Each row is followed by its class.
3, -5, -6, -5, -7, -6, -5, -7, -22, 6, -15, 14, -57, -11, -35, -18, -19, 29, -5, -3, -59, -32, -4, -2, 1, 21, -1, 29, 28, 0, -13, -24
<169>
-29, -19, -32, 32, 3, -12, 4, 40, -24, 69, 9, -37, 45, 41, -14, 8, -16, -48, -20, 40, 61, -13, 55, 28, 15, -81, 28, -35, 7, 15, 59, 25
<108>
-17, -12, -44, -8, -36, 2, -5, -1, 21, 51, -31, -21, 18, -19, 19, -28, 34, 104, -2, 0, 48, 24, 13, 0, 22, -52, -28, -4, -12, -28, 53, 52
<148>
26, 26, 4, 19, -6, -13, 29, -27, -14, -71, -1, 46, 11, 3, -36, 13, 51, 30, 12, -35, -13, 15, -63, -34, 2, -26, -4, -8, -24, 39, 19, -48
<148>
-8, 23, 13, -9, 17, 39, 21, -32, 14, -57, 8, -1, 13, -37, 19, -20, 10, -35, -13, 6, -18, 23, -22, -30, -33, 9, -18, 11, 8, 11, 11, -24
<83>
-11, -1, 18, -29, -3, 2, -38, -16, -59, 6, 3, -1, 3, -38, 77, 4, -22, 28, 51, -1, -6, 15, -36, -69, 23, -13, -13, -23, 32, 14, 2, 28
<108>
-10, 16, 17, -22, -1, 18, 59, -12, 1, -43, 20, -4, 18, -19, -15, 22, 32, -17, 10, -39, -22, 20, 22, -25, -19, 56, -22, -20, 19, 30, 1, -36
<83>
37, 38, 43, 70, -2, -21, 39, -14, 34, -101, -26, 25, -4, 53, -65, 0, -21, -46, -31, 7, -56, -9, 10, 20, -11, -4, -23, 38, 0, 15, -11, -61
<34>
73, 43, 59, 50, 39, -35, 86, -23, -80, -56, 4, 32, -19, 15, 13, -13, 46, 5, -12, -38, -37, 20, -60, -23, -2, 19, 2, 37, 22, 30, -53, -40
<86>
-9, 0, -32, -4, -28, 5, 2, 12, -5, 19, -28, 2, 36, 19, 9, 31, -11, 12, -24, 15, -2, -30, 14, -43, 7, -15, 22, -32, -16, -35, 13, 20
<34>
-22, -7, 23, 19, -39, 31, -16, -6, 52, -9, -3, 1, 26, -12, -27, -26, 14, 0, -51, 37, -32, -1, -36, 18, -29, 24, -51, 68, 19, -33, 31, -1
<134>
-7, 25, -9, 18, 50, -19, 49, -33, -27, -58, -28, 2, -22, 5, 9, -28, 18, 30, 15, 9, -23, 38, 7, -23, 11, -32, -22, 9, -6, 17, 0, -46
<131>
-32, -10, 9, 24, -18, 16, -41, -3, -12, 17, 33, 8, 71, -13, 20, -33, -3, -19, -7, 8, 13, 37, -62, -4, -34, 25, -45, 32, -21, 29, 55, 31
<134>
41, -17, 1, -14, 9, 36, 83, 6, -32, 5, 31, -50, 87, 44, 30, -2, 56, -20, 13, 32, 14, 48, -1, -7, -3, -31, 18, 31, -44, -2, 16, 9
<34>
15, 10, 8, 38, -31, -2, 35, -7, -42, -10, 27, -9, 22, 65, -73, -7, 27, -9, 19, 74, -68, -55, 2, -32, -10, -4, -19, 49, -10, -2, 40, -74
<148>
-19, -23, -1, -4, -38, 24, -30, 44, -15, 28, 26, -13, 98, 9, 40, -3, -21, -59, 0, 5, 57, 11, -15, 19, 0, -11, 4, -44, 23, -5, 65, 81
<108>
6, 18, -17, 34, 10, -13, 19, -17, -28, -18, -8, 33, 25, -9, -39, -26, 36, 30, -32, 18, -22, 10, -43, -58, -36, 25, 0, 34, -43, 23, 9, -43
<86>
8, -38, 2, 2, -15, 26, 9, -1, -50, 30, 13, 12, 5, -6, 10, -18, 38, 66, 5, 4, -46, -47, -50, -59, -14, -55, 19, 10, 14, 15, -15, 3
<131>
22, -25, 15, -1, 45, -27, 39, 39, -43, 65, -21, -43, -75, 54, -55, 1, 10, -11, -21, 48, -14, -25, 60, 47, -4, -9, 25, 74, 50, -25, -12, -15
<134>
-1, 9, 20, -29, 83, -20, 20, -1, -32, -1, -14, -17, -44, -20, 20, -34, 15, -1, -35, 9, 3, 48, -3, 2, -1, 2, 14, 35, 17, 30, -57, 22
<108>
40, -40, -15, -1, -23, 11, 13, 23, -47, 49, -4, 6, -33, 6, -53, 15, 36, 67, 7, 30, -48, -73, -11, -78, -14, -50, 51, 21, -4, 4, -13, -34
<86>
6, -21, 27, 26, 18, 9, 29, -9, 27, -32, 30, 12, 48, 14, -36, -4, 5, -58, -46, 0, -18, -14, -5, 50, -30, 21, 31, 41, -36, 49, -3, -18
<34>
19, 16, 4, -52, -6, -3, -37, 31, -24, 7, 6, -17, 17, 29, 6, -27, 2, 17, 47, 4, 33, 0, 10, -8, 16, -7, -2, -51, -5, -20, -24, 57
<160>
41, 27, -7, 31, 3, 33, 52, -5, -14, -7, 9, -14, 47, 33, 8, -16, 42, -4, 25, 18, -24, 17, -7, -56, -24, -27, -16, 3, -21, 2, -10, -37
<131>
18, 16, 6, 31, -29, -30, 36, -2, -55, 30, -12, 14, -47, 47, -68, 36, 6, 12, 12, 7, -52, -74, 30, -27, 8, 15, 11, 4, 44, -18, 15, -63
<148>
5, 40, 10, 7, 51, -47, 36, -18, -56, -12, -34, 9, -32, 7, 36, 18, -42, -27, 3, -38, -1, 6, 49, 0, 22, 47, 23, -33, 25, 7, -31, 2
<34>
44, 52, -2, 30, 23, -29, 82, -4, -19, -14, 2, 10, -21, 23, -39, -20, 57, 10, -1, -34, 2, 55, -11, -6, -14, 9, -8, 9, -35, 9, -18, -58
<86>
8, 12, -15, -27, -29, 29, 0, -9, -35, 33, -3, -9, -21, -19, 47, 20, -25, 11, 27, -3, -25, -8, -5, -49, 40, 8, 0, -34, 0, -37, -8, 8
<169>
-34, -48, -18, -10, -62, 3, -70, 18, 75, 31, 17, 5, -1, 29, 16, 45, -28, 26, -18, 16, 9, -83, -8, 35, 28, -54, 4, -3, -42, -35, 23, 1
<160>
-13, -17, 5, 1, -37, 13, -11, 18, 54, 37, 34, -11, -14, 31, -24, 9, -4, -23, 11, 5, 3, -63, 15, 43, -14, -33, 8, -8, 2, -54, 11, -50
<160>
-8, -8, 58, 5, 8, -6, -33, 32, 48, -27, 28, -3, -6, 46, -39, -12, -16, -21, 30, 21, -41, -31, 11, 14, -21, -20, -39, 13, 3, 7, -30, -41
<131>
34, 4, 56, -49, 0, -29, -10, 24, 4, 23, -5, -26, -44, 39, -12, 27, 1, 38, 21, -3, 30, 3, 45, 45, 50, -21, -8, -4, -3, -20, -20, 27
<83>
11, -36, -17, -87, -14, 38, -39, 24, 44, 20, 9, -24, -73, -35, -4, -8, -8, 48, 31, -17, -11, 0, 10, 26, 49, -44, 17, -23, -44, 10, -42, 46
<169>
7, -11, 7, 6, -25, -18, -14, -60, -33, -2, -6, 54, 32, -18, -5, -19, 51, 106, -31, -16, 4, 25, -93, -14, 0, 23, -6, 57, -54, 18, 20, 3
<160>
-19, -13, 13, 88, -48, 3, 26, -17, 2, 4, -2, 19, -11, 38, -50, -3, -25, -33, -35, 25, -35, -25, 1, 0, -22, -6, -27, 44, -2, -15, 48, -60
<160>
-13, -51, -14, -49, -1, 2, -33, 10, -13, -21, -22, 12, 37, -27, 20, -30, -1, 52, 3, -28, 64, 70, -34, 24, 24, -57, 22, -24, -49, 40, 49, 109
<34>
-46, -31, 22, -8, 37, -2, -7, 17, -38, 96, 18, -29, 59, -7, 64, 11, 13, -10, -25, 17, 88, 50, -19, 16, 7, -28, 5, 5, -6, -25, 43, 51
<134>
-18, 19, -36, 24, 39, -21, 21, -42, 18, -39, -68, -4, -29, -49, 53, -1, -34, 9, -41, -10, 23, 37, 56, 31, 40, 5, 1, 5, 28, 20, 18, 16
<108>
19, -16, -12, 43, -28, -17, 10, -11, -45, -2, -27, 27, 45, 14, -49, -11, 26, 53, -17, 33, 13, 9, -25, -22, 4, -29, 7, 34, -21, 16, 73, -2
<86>
27, -18, -4, 27, -19, 7, 7, 22, -11, 3, 13, 1, -28, 45, -33, 41, -10, -44, -18, 35, -69, -88, -8, -21, -16, -40, 33, 36, 43, 23, -10, -54
<108>
19, -24, 27, -16, 4, 18, -13, 4, -38, -23, -6, 16, 25, -28, 6, 19, -23, -7, 53, -20, -9, 1, -15, -37, -9, 13, 10, -11, 54, 5, 20, -18
<169>
-61, -41, -69, -27, -54, 23, -62, 31, 76, 43, -9, -17, 9, -33, 45, 17, -33, 28, -31, -3, 61, -5, 16, 32, 56, -80, 10, -65, -61, -4, 50, 86
<108>
4, 4, 2, -3, 10, -12, 6, -13, -32, -41, -23, 18, 15, 20, -34, -5, 4, 7, -7, 16, -31, 13, -23, -40, -17, -18, 4, 19, 9, 31, 10, -4
<34>
41, 10, 12, -10, 50, -28, -5, 25, -38, 0, -2, -11, 9, 45, 44, 42, -11, -42, 12, 7, 35, 16, -6, -3, 21, -35, 31, 0, 7, 25, -16, 10
<108>
11, 16, 14, -30, -10, 10, 15, -7, 6, -24, -12, 18, -11, -29, 31, -1, 33, 63, 30, -70, -1, 24, -20, -21, 25, -20, -14, -64, 19, 4, -36, 29
<131>
12, 16, -18, 8, 27, -9, -14, 17, 12, -17, -5, 15, 6, 7, 68, 4, -5, 18, 22, -43, 27, -2, -23, -15, 5, -57, 7, -53, -29, 7, -26, 4
<131>
21, 33, -20, -54, 43, -23, -7, 33, -46, -23, 4, -13, 26, 72, -2, -11, 44, -13, 27, 18, 38, 27, -41, -35, -14, -79, 10, -34, 26, -4, -14, 13
<160>
50, -31, 22, -27, -8, -19, -39, 63, 8, 37, 10, -27, 6, 59, -30, 20, 10, 22, 27, 23, 40, -35, 20, 73, 31, -42, 20, 21, -28, -17, 2, 32
<134>
-21, -24, 4, -47, 5, -5, -63, 21, -19, 56, -13, 0, 16, -17, -23, 5, -1, 28, -4, 21, 25, -7, 5, 1, 0, 36, 12, 4, 10, -4, 17, 53
<134>
27, 4, -4, -1, -16, -39, -5, 35, -50, 50, 8, -6, -1, 85, -80, 15, 49, 38, 11, 33, -12, -17, -24, -11, -6, -42, -11, 40, 1, 5, 17, -24
<134>
-24, 6, -7, 4, 25, -24, -21, -11, -9, -41, 5, 31, -10, -42, 7, -26, 11, 40, -13, -34, -27, 6, -58, -38, -19, -11, -10, 3, -7, 74, -30, -13
<108>
13, 13, -7, -48, -3, 23, -37, -20, 16, 10, -18, 14, -24, -48, 36, -48, 39, 114, 38, -30, -14, 36, -57, -62, -13, -31, -27, -9, -19, -7, -42, 21
<131>
-1, 30, -21, -53, 2, -5, -32, 8, 46, -46, 18, 9, -23, 28, -38, 6, 22, 7, -13, 8, -5, 5, -37, -2, 3, -39, -9, -9, -86, 25, -9, -17
<83>
-45, -58, 3, 47, -42, 33, -29, 3, 51, -30, 9, 15, 78, -1, -20, -7, -20, -37, -41, 37, 9, -67, -11, 31, -34, -41, 7, 19, 32, -15, 80, -13
<160>
30, -21, 4, -48, -9, -19, -40, 42, -62, 56, 25, -13, 24, 46, 0, 25, 47, 61, 54, -2, 48, 23, -57, -23, 30, -95, 5, -18, -28, 29, 14, 48
<134>
-5, -27, 21, -34, 17, -2, -20, 29, 33, -25, 7, -2, -41, 24, -56, -3, -14, -6, -10, 33, -48, -41, 7, 3, -11, -21, 25, 23, -54, 3, -45, -23
<34>
16, 2, 19, 23, -4, -7, 10, -12, 3, -38, 12, 12, 56, 17, 42, -19, 2, 0, -7, -14, -8, 7, -45, 18, -22, 3, -17, 39, -9, 2, 12, -1
<34>
34, -12, 40, -14, 14, 0, 15, 6, -40, 32, 19, -15, 24, 33, -14, -16, 37, 24, 26, 13, -1, 21, -34, -27, -23, -63, 11, 28, -3, 6, -15, -5
<34>
36, 13, 14, -3, -43, -23, -14, 19, -30, -27, -17, 8, -25, 71, -64, 12, -22, 18, 33, 31, -73, -52, 7, -43, 7, -18, -12, 6, 4, -4, -14, -21
<34>
-24, -25, 0, -22, 14, 49, -15, 14, 93, 8, -12, -15, -23, -41, -41, -33, 27, -16, -78, 22, 14, 21, -13, 52, -25, -42, 6, 36, -4, -13, -1, 32
<134>
-41, 5, -37, -14, -24, 24, 9, -2, 23, 12, 7, -17, 57, -35, 60, 21, -32, -59, -15, -6, 35, -4, 53, 41, 28, 77, 15, -52, 2, -32, 50, 36
<108>
15, 4, 2, 1, -38, 7, -12, 6, -21, -31, 27, 6, 1, 77, -48, 15, 15, -15, 12, 58, -44, -44, -50, -46, 11, -82, -2, 2, -34, 4, 5, -38
<160>
-12, 10, 18, 41, 51, -39, 9, 5, -17, -60, -10, 24, -3, 29, 21, 2, -28, -54, -31, -16, 17, -20, -10, 23, -8, -22, 14, -7, 30, 13, -10, -19
<160>
